Here is a tiny trained network, its code and every weight. The questions are about switching its units off for an input and a class, where a switched-off unit gives its printed mean instead of its output.

import numpy as np


def w(rows, s, z=0):
    codes = np.array(rows[::2]) - 128.0
    scale = np.full(codes.shape[1], s)
    scale[-1] = z or s
    return codes * scale


def f(y):
    return np.maximum(y, 0)


def log_softmax(a):
    a = a - a.max(-1, keepdims=True)
    return a - np.log(np.exp(a).sum(-1, keepdims=True))


def net(x, mask):
    res = np.array(x, float).reshape(1, 4) / 4 @ E
    y = f(res @ A[0][:, :-1].T + A[0][:, -1])
    res = res + np.where(mask, y, B[0][:, -1]) @ B[0][:, :-1]
    return log_softmax(res[-1] @ U[:, :-1].T + U[:, -1])


A, B = {}, {}
E = w([
[45,2,93,151,177],'x0',
[106,218,152,252,163],'x1',
[128,129,126,129,125],'x2',
[54,212,74,65,162],'x3',
],0.0079)
A[0] = w([
[140,104,136,103,130,43],'neuron 0',
[140,109,142,151,114,64],'neuron 1',
[121,132,142,152,128,40],'neuron 2',
[194,91,113,182,115,24],'neuron 3',
[199,166,123,141,113,95],'neuron 4',
[252,207,118,99,105,134],'neuron 5',
[118,171,115,238,160,63],'neuron 6',
[34,185,104,68,116,31],'neuron 7',
[85,154,141,201,121,70],'neuron 8',
[224,66,142,198,101,44],'neuron 9',
[192,81,101,19,132,48],'neuron 10',
[76,72,85,166,162,114],'neuron 11',
[75,168,147,79,153,60],'neuron 12',
[104,148,137,118,142,88],'neuron 13',
[214,82,132,181,132,61],'neuron 14',
[78,171,137,102,154,74],'neuron 15',
[155,173,176,107,143,78],'neuron 16',
[182,168,114,116,142,106],'neuron 17',
[191,176,149,108,118,96],'neuron 18',
[126,157,64,115,135,30],'neuron 19',
[28,39,134,176,152,112],'neuron 20',
[105,109,104,140,118,26],'neuron 21',
[87,121,125,129,125,125],'neuron 22',
[149,90,133,55,114,69],'neuron 23',
[200,104,116,153,121,39],'neuron 24',
[113,167,133,215,167,59],'neuron 25',
[111,147,102,118,124,52],'neuron 26',
[80,159,96,102,142,9],'neuron 27',
[171,79,162,173,103,4],'neuron 28',
[153,102,107,97,142,82],'neuron 29',
[113,101,122,146,159,127],'neuron 30',
[128,103,145,82,110,70],'neuron 31',
],0.015,0.0025)
B[0] = w([
[167,142,145,130,119,148],'neuron 0',
[140,149,108,102,144,152],'neuron 1',
[160,137,129,130,127,145],'neuron 2',
[135,129,60,108,152,182],'neuron 3',
[70,114,180,125,127,192],'neuron 4',
[29,107,235,107,166,251],'neuron 5',
[240,99,158,152,56,245],'neuron 6',
[135,157,16,127,183,210],'neuron 7',
[208,120,155,143,88,204],'neuron 8',
[120,149,4,131,176,226],'neuron 9',
[236,103,170,179,55,216],'neuron 10',
[30,100,191,112,134,216],'neuron 11',
[124,148,50,121,146,178],'neuron 12',
[132,124,95,119,125,150],'neuron 13',
[118,155,41,117,153,201],'neuron 14',
[136,123,49,107,135,179],'neuron 15',
[78,108,147,109,135,179],'neuron 16',
[87,113,160,131,151,176],'neuron 17',
[55,127,180,116,129,198],'neuron 18',
[125,138,79,135,156,158],'neuron 19',
[10,129,244,106,150,251],'neuron 20',
[109,145,153,141,142,146],'neuron 21',
[103,135,141,101,133,155],'neuron 22',
[195,111,147,169,71,187],'neuron 23',
[139,148,89,121,156,168],'neuron 24',
[222,118,151,164,63,228],'neuron 25',
[125,130,97,143,149,147],'neuron 26',
[138,150,61,101,152,173],'neuron 27',
[125,148,38,111,139,189],'neuron 28',
[168,137,154,157,116,158],'neuron 29',
[110,136,179,114,150,168],'neuron 30',
[192,159,162,116,102,162],'neuron 31',
],0.024,0.011)
U = w([
[2,80,225,165,158,105],'0',
[210,82,169,231,50,7],'1',
[95,135,12,164,203,253],'2',
],0.0071,0.00043)

Each question gives the input, the list of numbers given to net, and the class t.
The units are the neurons (one row each of A and B). Each row of codes is followed by its name. A weight is (code - 128) times the scale printed after its matrix; where a second scale follows, it is the last column's (A, B and U).
mask holds one flag per neuron, in row order. A switched-off neuron (its flag False) gives its mean, the last column of its row in B, instead of its output. The means were averaged over made-up inputs and are rounded, as every weight is.
A unit's drop is (log p(t) with every unit on - log p(t) with that unit switched off) / (log p(t) with every unit on - log p(t) with every unit switched off).
The circuit of an input: a set's keep is (log p(t) with only the set's units on - log p(t) with every unit switched off) / (log p(t) with every unit on - log p(t) with every unit switched off). Starting from the 12 units with the biggest drops (on a tie, the unit counted first), units are removed one at a time, each time the one whose removal leaves the highest keep (on an exact tie, the one counted first), for as long as the keep stays at least 0.8.
circuit, biggest first: the units of the circuit, biggest drop first
most important unit: the unit with the biggest drop
k most important neurons: the k neurons with the biggest drops, biggest first
drop when u is switched off: that unit's drop, to one decimal
input [6,-7,0,-2], class 1: most important unit : neuron 10
input [6,-8,-5,6], class 1: 2 most important neurons : neuron 10; neuron 23
input [-7,8,-6,7], class 1: 3 most important neurons : neuron 6; neuron 25; neuron 20
input [-5,0,-7,6], class 2: 2 most important neurons : neuron 7; neuron 20
input [-6,-2,-2,-6], class 0: 4 most important neurons : neuron 5; neuron 18; neuron 4; neuron 7
input [-5,-7,-3,7], class 1: 3 most important neurons : neuron 10; neuron 23; neuron 9
input [-5,-5,-1,-5], class 0: 4 most important neurons : neuron 5; neuron 6; neuron 25; neuron 18
input [7,8,-3,5], class 1: 2 most important neurons : neuron 6; neuron 25
input [0,4,-5,-5], class 2: 2 most important neurons : neuron 9; neuron 10
input [-6,-8,4,6], class 1: 3 most important neurons : neuron 10; neuron 20; neuron 23
input [3,7,2,8], class 2: 2 most important neurons : neuron 7; neuron 10
input [-8,4,3,-6], class 0: drop when neuron 5 is switched off : 2.4
input [-1,2,-7,2], class 1: drop when neuron 20 is switched off : 1.5
input [-7,4,6,-5], class 0: circuit, biggest first : neuron 5
input [3,-6,3,8], class 2: drop when neuron 7 is switched off : 1.3
input [0,5,2,-3], class 1: drop when neuron 26 is switched off : 0.0
